Here is a tiny trained network, its code and every weight. The questions are about switching its units off for an input and a target symbol, where a switched-off unit gives its printed mean instead of its output.

import numpy as np


def w(rows, s, z=0):
    codes = np.array(rows[::2]) - 128.0
    scale = np.full(codes.shape[1], s)
    scale[-1] = z or s
    return codes * scale


def norm(h):
    return h / np.sqrt((h * h).mean(-1, keepdims=True) + 1e-5)


def f(y):
    return y / 2 * (1 + np.tanh(0.7978845608 * (y + 0.044715 * y**3)))


def softmax(a):
    e = np.exp(a - a.max(-1, keepdims=True))
    return e / e.sum(-1, keepdims=True)


def log_softmax(a):
    a = a - a.max(-1, keepdims=True)
    return a - np.log(np.exp(a).sum(-1, keepdims=True))


def net(x, mask):
    ids = ['ΞΠΣΦΨΩαβγηλμτ'.index(c) for c in x.split()]
    T = len(ids)
    res = E[ids] + P[:T]
    q, k, v = (norm(res) @ M[0].T for M in (Q, K, V))
    z = softmax(np.where(np.tri(T) > 0, q @ k.T / 4**0.5, -1e9)) @ v
    res = res + np.where(mask[0], z, O[0][:, -1]) @ O[0][:, :-1]
    y = f(norm(res) @ A[0][:, :-1].T + A[0][:, -1])
    res = res + np.where(mask[1:17], y, B[0][:, -1]) @ B[0][:, :-1]
    return log_softmax(norm(res)[-1] @ U[:, :-1].T + U[:, -1])


Q, K, V, O, A, B = {}, {}, {}, {}, {}, {}
E = w([
[149,142,133,157,164,117,128,90],'Ξ',
[144,146,134,131,164,116,133,88],'Π',
[144,144,127,106,165,107,143,98],'Σ',
[125,133,151,147,145,71,113,105],'Φ',
[142,119,147,172,133,86,129,140],'Ψ',
[176,161,114,150,134,122,138,147],'Ω',
[138,136,127,91,141,92,152,112],'α',
[161,174,87,127,153,166,136,148],'β',
[94,109,123,223,145,113,99,102],'γ',
[59,142,139,123,73,44,135,132],'η',
[161,146,57,104,74,174,153,179],'λ',
[119,1,74,163,157,154,121,129],'μ',
[75,24,58,115,82,167,152,53],'τ',
],0.0092)
P = w([
[83,125,149,126,89,171,147,144],'0',
[103,138,122,125,107,150,66,136],'1',
[111,145,79,152,113,114,146,141],'2',
[153,155,84,148,136,87,133,110],'3',
[207,128,116,132,178,27,212,66],'4',
[165,168,106,103,166,30,36,2],'5',
],0.0079)
Q[0] = w([
[76,156,105,212,159,148,166,135],'head 0',
[117,106,3,156,105,101,67,98],'head 0',
[129,109,83,141,133,66,248,177],'head 0',
[127,33,161,136,149,161,227,124],'head 0',
],0.0062)
K[0] = w([
[92,113,109,83,64,147,98,179],'head 0',
[50,138,179,142,100,172,254,168],'head 0',
[118,93,206,86,93,205,75,97],'head 0',
[168,172,185,75,151,112,34,141],'head 0',
],0.0062)
V[0] = w([
[134,78,148,254,127,98,83,143],'head 0',
[96,166,156,85,134,78,123,22],'head 0',
[96,18,73,99,104,114,151,114],'head 0',
[131,131,74,182,185,210,92,18],'head 0',
],0.0089)
O[0] = w([
[24,88,62,164,229,79,122,168,2],'head 0',
[92,253,170,191,110,213,196,75,204],'head 0',
[60,53,83,33,133,188,182,14,134],'head 0',
[111,89,83,234,48,164,15,105,72],'head 0',
],0.0072,0.0015)
A[0] = w([
[166,176,185,187,41,190,163,92,90],'neuron 0',
[157,74,97,190,74,75,193,107,116],'neuron 1',
[160,121,253,118,90,215,140,129,29],'neuron 2',
[60,133,184,149,115,108,160,118,61],'neuron 3',
[182,190,115,154,55,132,114,160,96],'neuron 4',
[115,83,185,136,16,98,69,150,2],'neuron 5',
[130,54,103,50,87,105,122,79,105],'neuron 6',
[42,132,196,156,120,169,139,84,101],'neuron 7',
[142,171,88,164,127,130,206,146,123],'neuron 8',
[117,105,101,162,148,109,153,70,114],'neuron 9',
[110,166,162,130,157,83,129,213,148],'neuron 10',
[139,210,221,117,137,99,82,187,130],'neuron 11',
[172,96,183,133,68,179,92,105,84],'neuron 12',
[179,97,140,129,135,60,123,51,140],'neuron 13',
[112,115,145,63,185,169,144,100,55],'neuron 14',
[165,104,198,1,139,121,154,126,99],'neuron 15',
],0.0087,0.006)
B[0] = w([
[147,70,194,118,160,32,79,73,219],'neuron 0',
[115,172,71,91,136,157,49,88,183],'neuron 1',
[107,47,73,155,250,85,119,188,140],'neuron 2',
[111,87,61,133,143,162,114,112,136],'neuron 3',
[29,152,109,72,126,112,95,129,232],'neuron 4',
[53,173,67,54,161,133,104,134,160],'neuron 5',
[228,141,127,186,151,201,180,186,191],'neuron 6',
[53,110,138,179,111,190,200,89,171],'neuron 7',
[99,123,49,81,112,126,90,76,224],'neuron 8',
[140,169,65,127,153,116,138,72,192],'neuron 9',
[170,217,154,169,166,203,126,143,206],'neuron 10',
[157,240,144,161,119,196,208,174,236],'neuron 11',
[167,98,123,36,176,189,102,149,173],'neuron 12',
[138,148,2,101,135,118,175,120,253],'neuron 13',
[52,76,136,118,135,46,151,123,151],'neuron 14',
[97,125,93,171,16,20,99,156,189],'neuron 15',
],0.0072,0.0041)
U = w([
[86,134,152,209,47,134,75,106,1],'Ξ',
[119,123,202,131,116,133,83,74,97],'Π',
[174,103,204,88,109,115,142,76,77],'Σ',
[108,148,142,161,156,235,169,95,138],'Φ',
[103,102,145,115,248,81,136,183,8],'Ψ',
[222,116,149,201,110,98,163,199,152],'Ω',
[106,133,145,67,105,90,215,121,46],'α',
[184,164,116,101,131,139,76,175,241],'β',
[68,107,107,209,143,101,78,150,83],'γ',
[50,185,119,126,116,123,184,130,230],'η',
[170,133,84,82,47,118,95,169,116],'λ',
[92,22,86,138,157,104,102,136,166],'μ',
[113,47,86,105,89,187,137,73,106],'τ',
],0.012,0.0042)

Each question gives the input, a string of symbols that net reads in full, and the target symbol t.
The units are the heads (4 rows each of Q, K, V and O) and the neurons (one row each of A and B). Each row of codes is followed by its name. A weight is (code - 128) times the scale printed after its matrix; where a second scale follows, it is the last column's (O, A, B and U).
mask holds one flag per unit, heads first, then neurons. A switched-off unit (its flag False) gives its mean, the last column of its rows in O or B, instead of its output. The means were averaged over made-up inputs and are rounded, as every weight is.
A unit's drop is (log p(t) with every unit on - log p(t) with that unit switched off) / (log p(t) with every unit on - log p(t) with every unit switched off).
The circuit of an input: a set's keep is (log p(t) with only the set's units on - log p(t) with every unit switched off) / (log p(t) with every unit on - log p(t) with every unit switched off). Starting from the 12 units with the biggest drops (on a tie, the unit counted first), units are removed one at a time, each time the one whose removal leaves the highest keep (on an exact tie, the one counted first), for as long as the keep stays at least 0.8.
circuit, biggest first: the units of the circuit, biggest drop first
top k neurons: the k neurons with the biggest drops, biggest first
drop of u: that unit's drop, to one decimal
input β β β Ω Ω τ, target λ: circuit, biggest first : head 0
input β β η γ λ, target λ: circuit, biggest first : head 0; neuron 4
input Π η Ξ, target Π: circuit, biggest first : neuron 0; head 0
input β β Ξ Σ, target β: circuit, biggest first : head 0; neuron 15
input β η μ, target β: top 2 neurons : neuron 1; neuron 6
input Σ Φ Ξ Ξ, target Π: circuit, biggest first : head 0; neuron 0
input α Σ Ω, target α: top 2 neurons : neuron 2; neuron 15
input Σ Ξ β, target Σ: circuit, biggest first : head 0; neuron 0
input λ β η, target Ω: circuit, biggest first : head 0; neuron 6
input τ Σ η, target Φ: circuit, biggest first : head 0; neuron 6
input λ γ β, target Ω: circuit, biggest first : head 0; neuron 6; neuron 8
input λ Σ Ψ, target λ: top 2 neurons : neuron 15; neuron 1
input τ Σ λ, target τ: top 2 neurons : neuron 11; neuron 10
input λ λ Σ β, target λ: top neuron : neuron 15
input Σ β η, target Π: top 2 neurons : neuron 0; neuron 13
input β Σ β Ω Σ τ, target β: circuit, biggest first : head 0; neuron 6
input β β Ω β γ, target λ: drop of head 0 : 0.4
input η Φ β, target α: drop of neuron 4 : 0.1
input β λ β γ, target λ: drop of head 0 : 0.6
input Φ Ξ Φ, target Φ: top neuron : neuron 10
